Below are the code and all the weights of a small trained network. Each question names an input and a target symbol and asks about switching units off, where a switched-off unit gives its printed mean instead of its output.

import numpy as np


def w(rows, s, z=0):
    codes = np.array(rows[::2]) - 128.0
    scale = np.full(codes.shape[1], s)
    scale[-1] = z or s
    return codes * scale


def norm(h):
    return h / np.sqrt((h * h).mean(-1, keepdims=True) + 1e-5)


def f(y):
    return y / 2 * (1 + np.tanh(0.7978845608 * (y + 0.044715 * y**3)))


def softmax(a):
    e = np.exp(a - a.max(-1, keepdims=True))
    return e / e.sum(-1, keepdims=True)


def log_softmax(a):
    a = a - a.max(-1, keepdims=True)
    return a - np.log(np.exp(a).sum(-1, keepdims=True))


def net(x, mask):
    ids = ['βδεζηθμξπστφω'.index(c) for c in x.split()]
    T = len(ids)
    res = E[ids] + P[:T]
    u = 0
    for l in range(2):
        q, k, v = (norm(res) @ M[l].T for M in (Q, K, V))
        z = softmax(np.where(np.tri(T) > 0, q @ k.T / 2**0.5, -1e9)) @ v
        res = res + np.where(mask[u], z, O[l][:, -1]) @ O[l][:, :-1]
        u += 1
        y = f(norm(res) @ A[l][:, :-1].T + A[l][:, -1])
        res = res + np.where(mask[u : u + 12], y, B[l][:, -1]) @ B[l][:, :-1]
        u += 12
    return log_softmax(norm(res)[-1] @ U[:, :-1].T + U[:, -1])


Q, K, V, O, A, B = {}, {}, {}, {}, {}, {}
E = w([
[122,141,139,145,147,96],'β',
[154,118,147,143,145,118],'δ',
[167,142,112,162,137,117],'ε',
[153,113,121,161,91,119],'ζ',
[149,144,79,145,161,112],'η',
[145,181,138,162,149,97],'θ',
[137,136,111,147,193,129],'μ',
[136,143,188,161,118,121],'ξ',
[124,134,150,146,88,94],'π',
[154,131,142,160,191,152],'σ',
[165,119,83,156,126,122],'τ',
[3,168,83,5,121,139],'φ',
[132,122,140,154,81,102],'ω',
],0.0064)
P = w([
[56,88,120,51,206,165],'0',
[233,140,169,202,59,68],'1',
[253,134,142,191,95,89],'2',
[195,161,182,191,153,94],'3',
[189,181,180,191,142,94],'4',
[199,195,170,199,132,89],'5',
[174,165,163,183,138,109],'6',
[186,215,169,200,136,91],'7',
],0.0027)
Q[0] = w([
[55,51,130,23,98,254],'L0H0',
[159,181,123,133,131,100],'L0H0',
],0.0059)
K[0] = w([
[235,125,189,253,135,94],'L0H0',
[72,137,137,90,150,125],'L0H0',
],0.0049)
V[0] = w([
[111,4,103,180,87,148],'L0H0',
[53,113,136,55,83,81],'L0H0',
],0.0041)
O[0] = w([
[137,254,145,6,98,201,154],'L0H0',
[36,131,115,225,125,254,254],'L0H0',
],0.004,0.0004)
A[0] = w([
[180,242,105,73,49,187,7],'L0N0',
[155,139,47,137,125,132,152],'L0N1',
[201,26,144,55,159,68,158],'L0N2',
[128,221,191,176,166,108,186],'L0N3',
[172,167,89,159,166,254,253],'L0N4',
[51,88,90,26,78,93,222],'L0N5',
[115,217,134,156,144,85,128],'L0N6',
[173,114,167,166,32,102,132],'L0N7',
[118,150,104,130,132,119,60],'L0N8',
[131,221,140,52,119,103,142],'L0N9',
[95,63,128,113,97,110,183],'L0N10',
[141,228,108,153,78,201,88],'L0N11',
],0.0045,0.0017)
B[0] = w([
[52,117,132,78,228,148,162],'L0N0',
[139,108,200,109,132,117,148],'L0N1',
[65,172,219,108,49,149,178],'L0N2',
[148,47,83,108,66,176,253],'L0N3',
[22,88,196,90,38,96,208],'L0N4',
[199,232,44,196,90,122,115],'L0N5',
[157,68,137,111,113,159,193],'L0N6',
[115,98,97,76,255,169,204],'L0N7',
[142,69,139,145,137,95,115],'L0N8',
[166,123,65,50,125,193,166],'L0N9',
[179,213,141,169,174,144,115],'L0N10',
[15,89,183,112,116,162,177],'L0N11',
],0.0035,0.0034)
Q[1] = w([
[254,65,123,145,49,9],'L1H0',
[76,220,76,35,96,219],'L1H0',
],0.0048)
K[1] = w([
[2,177,92,89,142,139],'L1H0',
[235,149,124,77,105,72],'L1H0',
],0.0073)
V[1] = w([
[99,122,57,70,195,100],'L1H0',
[177,203,119,90,91,3],'L1H0',
],0.005)
O[1] = w([
[217,76,223,182,254,221,1],'L1H0',
[90,1,128,90,157,74,146],'L1H0',
],0.0048,0.00072)
A[1] = w([
[185,137,179,82,191,88,154],'L1N0',
[87,190,90,238,88,219,164],'L1N1',
[2,143,88,169,58,109,121],'L1N2',
[202,86,157,43,145,116,3],'L1N3',
[145,155,177,150,86,114,133],'L1N4',
[78,191,74,98,31,102,140],'L1N5',
[208,175,133,170,117,155,103],'L1N6',
[193,153,218,140,108,108,139],'L1N7',
[142,214,101,90,119,183,131],'L1N8',
[210,91,90,172,146,81,173],'L1N9',
[136,149,75,152,85,97,126],'L1N10',
[137,204,112,192,103,147,139],'L1N11',
],0.006,0.0033)
B[1] = w([
[154,188,45,108,64,112,173],'L1N0',
[85,39,76,173,131,93,254],'L1N1',
[195,158,131,199,76,126,182],'L1N2',
[137,83,2,200,115,178,156],'L1N3',
[142,137,74,126,182,107,149],'L1N4',
[243,139,173,127,150,151,173],'L1N5',
[56,103,84,109,159,137,152],'L1N6',
[69,186,71,119,173,113,161],'L1N7',
[85,99,167,31,154,36,155],'L1N8',
[59,167,220,95,109,160,200],'L1N9',
[151,165,159,95,202,120,143],'L1N10',
[131,70,63,126,161,119,180],'L1N11',
],0.0046,0.0054)
U = w([
[5,80,61,162,222,132,96],'β',
[240,170,211,143,99,125,137],'δ',
[113,29,153,65,81,36,104],'ε',
[65,130,183,40,123,215,251],'ζ',
[192,31,203,131,199,175,108],'η',
[70,192,254,173,162,57,109],'θ',
[167,187,171,165,227,190,186],'μ',
[217,172,65,163,161,50,94],'ξ',
[144,158,120,166,76,136,86],'π',
[66,254,66,122,125,97,143],'σ',
[192,79,26,92,109,211,114],'τ',
[140,133,130,136,135,131,66],'φ',
[61,146,171,157,21,205,156],'ω',
],0.0079,0.003)

Each question gives the input, a string of symbols that net reads in full, and the target symbol t.
The units are the heads (2 rows each of Q, K, V and O) and the neurons (one row each of A and B). Each row of codes is followed by its name. A weight is (code - 128) times the scale printed after its matrix; where a second scale follows, it is the last column's (O, A, B and U).
mask holds one flag per unit, layer by layer, with each layer's heads first. A switched-off unit (its flag False) gives its mean, the last column of its rows in O or B, instead of its output. The means were averaged over made-up inputs and are rounded, as every weight is.
A unit's drop is (log p(t) with every unit on - log p(t) with that unit switched off) / (log p(t) with every unit on - log p(t) with every unit switched off).
The circuit of an input: a set's keep is (log p(t) with only the set's units on - log p(t) with every unit switched off) / (log p(t) with every unit on - log p(t) with every unit switched off). Starting from the 12 units with the biggest drops (on a tie, the unit counted first), units are removed one at a time, each time the one whose removal leaves the highest keep (on an exact tie, the one counted first), for as long as the keep stays at least 0.8.
units of the circuit, in order: the units of the circuit, biggest drop first
top k neurons: the k neurons with the biggest drops, biggest first
k most important neurons of layer l: the k neurons of layer l with the biggest drops, biggest first
drop of u: that unit's drop, to one decimal
input ω σ ε ε ε β ε, target ω: units of the circuit, in order : (L0H0 L0N4)
input ζ ζ δ δ ε π μ β, target ζ: units of the circuit, in order : (L0H0 L0N0)
input η ε σ δ ε ζ β, target η: units of the circuit, in order : (L1H0 L0H0)
input τ ξ ζ β, target τ: units of the circuit, in order : (L0H0 L1N3 L0N3)
input ζ ε β, target ζ: units of the circuit, in order : (L0H0)
input θ ε ξ ζ η, target θ: 2 most important neurons of layer 1 : (L1N9 L1N1)
input θ ε ξ ε, target θ: units of the circuit, in order : (L0H0 L1N9 L1N1)
input ω β ω θ ζ θ β σ, target ω: units of the circuit, in order : (L0H0 L0N4)
input ω θ ε ζ τ β, target ω: top 2 neurons : (L0N4 L0N11)
input ξ ε β β σ μ, target ξ: top 2 neurons : (L0N7 L0N0)
input θ ε ω θ ε β, target θ: top 2 neurons : (L1N9 L1N1)
input δ ε σ, target δ: top 3 neurons : (L0N7 L0N2 L0N0)
input ζ ε σ ω φ δ ξ, target β: top 2 neurons : (L1N1 L0N2)
input β ε ξ φ ζ ω, target β: units of the circuit, in order : (L0H0)
input ξ σ η μ ω, target ξ: top 3 neurons : (L0N0 L1N5 L0N7)
input δ ω ζ ε ζ ε ζ, target δ: top 3 neurons : (L0N7 L0N2 L0N0)
input δ β ζ ε, target δ: top 3 neurons : (L0N7 L0N2 L0N0)
input β ε μ β ω ε ζ π, target β: 2 most important neurons of layer 0 : (L0N2 L0N4)
input ω θ β β π π, target ω: 3 most important neurons of layer 0 : (L0N11 L0N0 L0N4)
input β ε ε μ ξ ε ε ε, target β: top 2 neurons : (L0N2 L1N6)
input ζ σ σ ε, target ζ: most important neuron of layer 0 : (L0N0)
input θ ε μ ζ ω, target θ: drop of L1N9 : 0.2
input θ ε β β σ ζ, target θ: drop of L1N8 : 0.0
input β σ σ, target β: drop of L0N10 : 0.0
input ε ε ζ, target ε: drop of L0N2 : 0.3
